Below are the code and all the weights of a small trained network. Each question names an input and a class and asks about switching units off, where a switched-off unit gives its printed mean instead of its output.

import numpy as np


def w(rows, s, z=0):
    codes = np.array(rows[::2]) - 128.0
    scale = np.full(codes.shape[1], s)
    scale[-1] = z or s
    return codes * scale


def norm(h):
    return h / np.sqrt((h * h).mean(-1, keepdims=True) + 1e-5)


def f(y):
    return np.maximum(y, 0)


def log_softmax(a):
    a = a - a.max(-1, keepdims=True)
    return a - np.log(np.exp(a).sum(-1, keepdims=True))


def net(x, mask):
    res = np.array(x, float).reshape(1, 4) / 4 @ E
    u = 0
    for l in range(2):
        y = f(norm(res) @ A[l][:, :-1].T + A[l][:, -1])
        res = res + np.where(mask[u : u + 14], y, B[l][:, -1]) @ B[l][:, :-1]
        u += 14
    return log_softmax(norm(res)[-1] @ U[:, :-1].T + U[:, -1])


A, B = {}, {}
E = w([
[134,207,136,154,3,216,237,159,188],'x0',
[135,133,217,160,83,117,112,169,58],'x1',
[117,31,113,179,108,217,107,123,101],'x2',
[105,224,42,246,222,138,155,198,51],'x3',
],0.0061)
A[0] = w([
[127,125,155,97,68,155,144,130,177,102],'0.n1',
[123,149,152,104,72,172,141,120,181,30],'0.n2',
[130,113,99,117,146,125,132,115,167,55],'0.n3',
[141,112,247,130,83,108,116,139,91,33],'0.n4',
[125,58,160,79,151,82,103,113,124,116],'0.n5',
[134,88,120,140,127,150,155,119,124,18],'0.n6',
[115,143,144,121,97,158,149,130,158,70],'0.n7',
[139,122,94,116,137,147,122,115,195,2],'0.n8',
[129,118,107,113,124,133,135,124,156,68],'0.n9',
[130,159,173,64,118,49,147,115,171,67],'0.n10',
[126,33,137,124,103,181,125,117,131,81],'0.n11',
[95,119,144,112,162,123,113,115,129,45],'0.n12',
[136,143,98,139,141,148,144,144,114,116],'0.n13',
[135,90,79,79,135,130,133,112,200,119],'0.n14',
],0.015,0.0028)
B[0] = w([
[115,101,221,195,159,134,163,52,211,227],'0.n1',
[209,77,55,156,123,84,157,138,121,218],'0.n2',
[132,144,160,112,96,115,142,182,38,158],'0.n3',
[18,140,103,51,108,127,184,97,38,255],'0.n4',
[205,55,126,202,142,66,161,97,159,254],'0.n5',
[127,149,115,125,107,149,92,153,117,152],'0.n6',
[189,108,109,142,120,80,119,172,62,188],'0.n7',
[86,142,122,96,100,133,146,151,59,161],'0.n8',
[100,140,84,105,126,128,147,87,115,147],'0.n9',
[129,200,129,121,109,171,6,172,172,235],'0.n10',
[123,195,133,133,114,170,2,160,177,226],'0.n11',
[157,115,104,157,100,99,123,142,100,163],'0.n12',
[96,117,185,168,124,101,112,58,172,184],'0.n13',
[28,132,152,79,130,128,183,83,70,202],'0.n14',
],0.017,0.009)
A[1] = w([
[180,74,128,55,211,101,88,161,88,72],'1.n1',
[127,73,163,60,97,162,124,133,181,144],'1.n2',
[99,176,72,224,180,176,166,153,103,107],'1.n3',
[134,137,130,113,143,142,111,121,145,4],'1.n4',
[159,126,136,131,119,149,163,129,127,19],'1.n5',
[123,178,115,119,144,194,47,179,182,18],'1.n6',
[171,172,113,150,6,185,219,161,154,57],'1.n7',
[110,52,104,139,116,217,96,143,118,72],'1.n8',
[226,62,83,173,115,90,184,148,128,124],'1.n9',
[36,135,77,52,113,158,184,129,36,92],'1.n10',
[130,195,98,135,102,178,23,171,158,135],'1.n11',
[121,89,123,115,105,115,147,102,140,134],'1.n12',
[153,205,147,50,141,82,135,177,188,25],'1.n13',
[136,151,123,183,95,86,95,119,114,245],'1.n14',
],0.015,0.0016)
B[1] = w([
[112,77,69,113,65,76,47,126,106,151],'1.n1',
[173,110,191,85,154,112,99,105,138,144],'1.n2',
[146,113,210,64,86,85,59,91,169,192],'1.n3',
[150,104,164,153,122,143,155,145,107,131],'1.n4',
[147,93,113,139,147,107,122,108,105,136],'1.n5',
[205,176,86,177,138,230,128,150,102,162],'1.n6',
[105,58,70,98,146,40,6,115,74,175],'1.n7',
[150,200,88,48,128,69,76,158,78,151],'1.n8',
[134,88,38,200,127,105,194,163,152,203],'1.n9',
[15,154,146,78,123,105,244,131,50,211],'1.n10',
[180,178,97,136,159,221,100,171,57,189],'1.n11',
[145,194,162,128,164,113,143,197,179,165],'1.n12',
[126,115,117,88,103,161,13,142,47,145],'1.n13',
[154,138,126,140,156,213,232,143,156,250],'1.n14',
],0.015,0.014)
U = w([
[169,40,51,195,126,43,152,122,142,163],'0',
[143,128,246,110,124,112,111,46,209,164],'1',
[30,146,146,63,111,88,175,107,39,130],'2',
[185,176,92,126,134,201,58,147,73,160],'3',
[112,163,119,188,148,201,251,138,141,154],'4',
[62,117,102,108,151,166,131,160,206,3],'5',
],0.013,0.0054)

Each question gives the input, the list of numbers given to net, and the class t.
The units are the neurons (one row each of A and B). Each row of codes is followed by its name. A weight is (code - 128) times the scale printed after its matrix; where a second scale follows, it is the last column's (A, B and U).
mask holds one flag per neuron, layer by layer. A switched-off neuron (its flag False) gives its mean, the last column of its row in B, instead of its output. The means were averaged over made-up inputs and are rounded, as every weight is.
A unit's drop is (log p(t) with every unit on - log p(t) with that unit switched off) / (log p(t) with every unit on - log p(t) with every unit switched off).
The circuit of an input: a set's keep is (log p(t) with only the set's units on - log p(t) with every unit switched off) / (log p(t) with every unit on - log p(t) with every unit switched off). Starting from the 12 units with the biggest drops (on a tie, the unit counted first), units are removed one at a time, each time the one whose removal leaves the highest keep (on an exact tie, the one counted first), for as long as the keep stays at least 0.8.
units of the circuit, in order: the units of the circuit, biggest drop first
top k neurons: the k neurons with the biggest drops, biggest first
top k neurons in layer l: the k neurons of layer l with the biggest drops, biggest first
input [0,1,-1,6], class 1: top 4 neurons => [0.n10 0.n11 0.n4 0.n5]
input [5,-2,4,-4], class 0: top 4 neurons => [0.n2 0.n7 0.n10 0.n1]
input [-7,0,-8,-5], class 3: units of the circuit, in order => [0.n10]
input [-2,6,-7,-8], class 1: top 3 neurons => [0.n5 0.n11 0.n10]
input [5,-7,-2,-2], class 2: top 3 neurons => [0.n14 0.n8 0.n5]
input [8,0,1,-7], class 0: top 3 neurons => [0.n2 0.n7 0.n1]
input [-2,2,-6,8], class 1: top 3 neurons => [0.n10 0.n11 0.n4]
input [0,4,7,6], class 3: top 3 neurons => [0.n4 0.n5 0.n1]
input [6,-7,-2,-4], class 2: top 4 neurons => [0.n14 0.n8 0.n5 0.n9]
input [0,6,4,-7], class 1: top 4 neurons => [0.n1 0.n5 0.n11 0.n4]
input [-6,0,-7,3], class 3: top 3 neurons => [0.n10 0.n2 0.n1]
input [4,-4,4,7], class 1: top 3 neurons => [0.n10 0.n11 0.n4]
input [-6,3,4,-3], class 0: top 2 neurons in layer 0 => [0.n5 0.n10]
input [5,-7,-7,-1], class 2: top 2 neurons => [0.n14 0.n5]
input [3,4,3,7], class 1: top 4 neurons => [0.n10 0.n11 0.n4 0.n5]
input [-7,4,6,-5], class 0: units of the circuit, in order => [0.n5]
input [8,-1,7,-2], class 0: top 3 neurons in layer 0 => [0.n2 0.n10 0.n1]
input [-1,3,3,-8], class 1: top 3 neurons in layer 0 => [0.n1 0.n5 0.n11]
input [2,6,-1,-8], class 1: top 2 neurons in layer 0 => [0.n1 0.n4]
input [5,-6,-4,5], class 2: top neuron in layer 0 => [0.n5]
input [-6,-5,-6,2], class 0: top 3 neurons in layer 0 => [0.n11 0.n4 0.n5]
input [5,4,-8,-8], class 1: top 3 neurons in layer 0 => [0.n1 0.n11 0.n10]
input [-2,1,-5,4], class 3: top 3 neurons in layer 0 => [0.n4 0.n5 0.n1]
input [5,-8,3,-1], class 2: top 3 neurons in layer 0 => [0.n14 0.n5 0.n8]
input [-1,5,6,-5], class 3: top 2 neurons in layer 0 => [0.n11 0.n14]
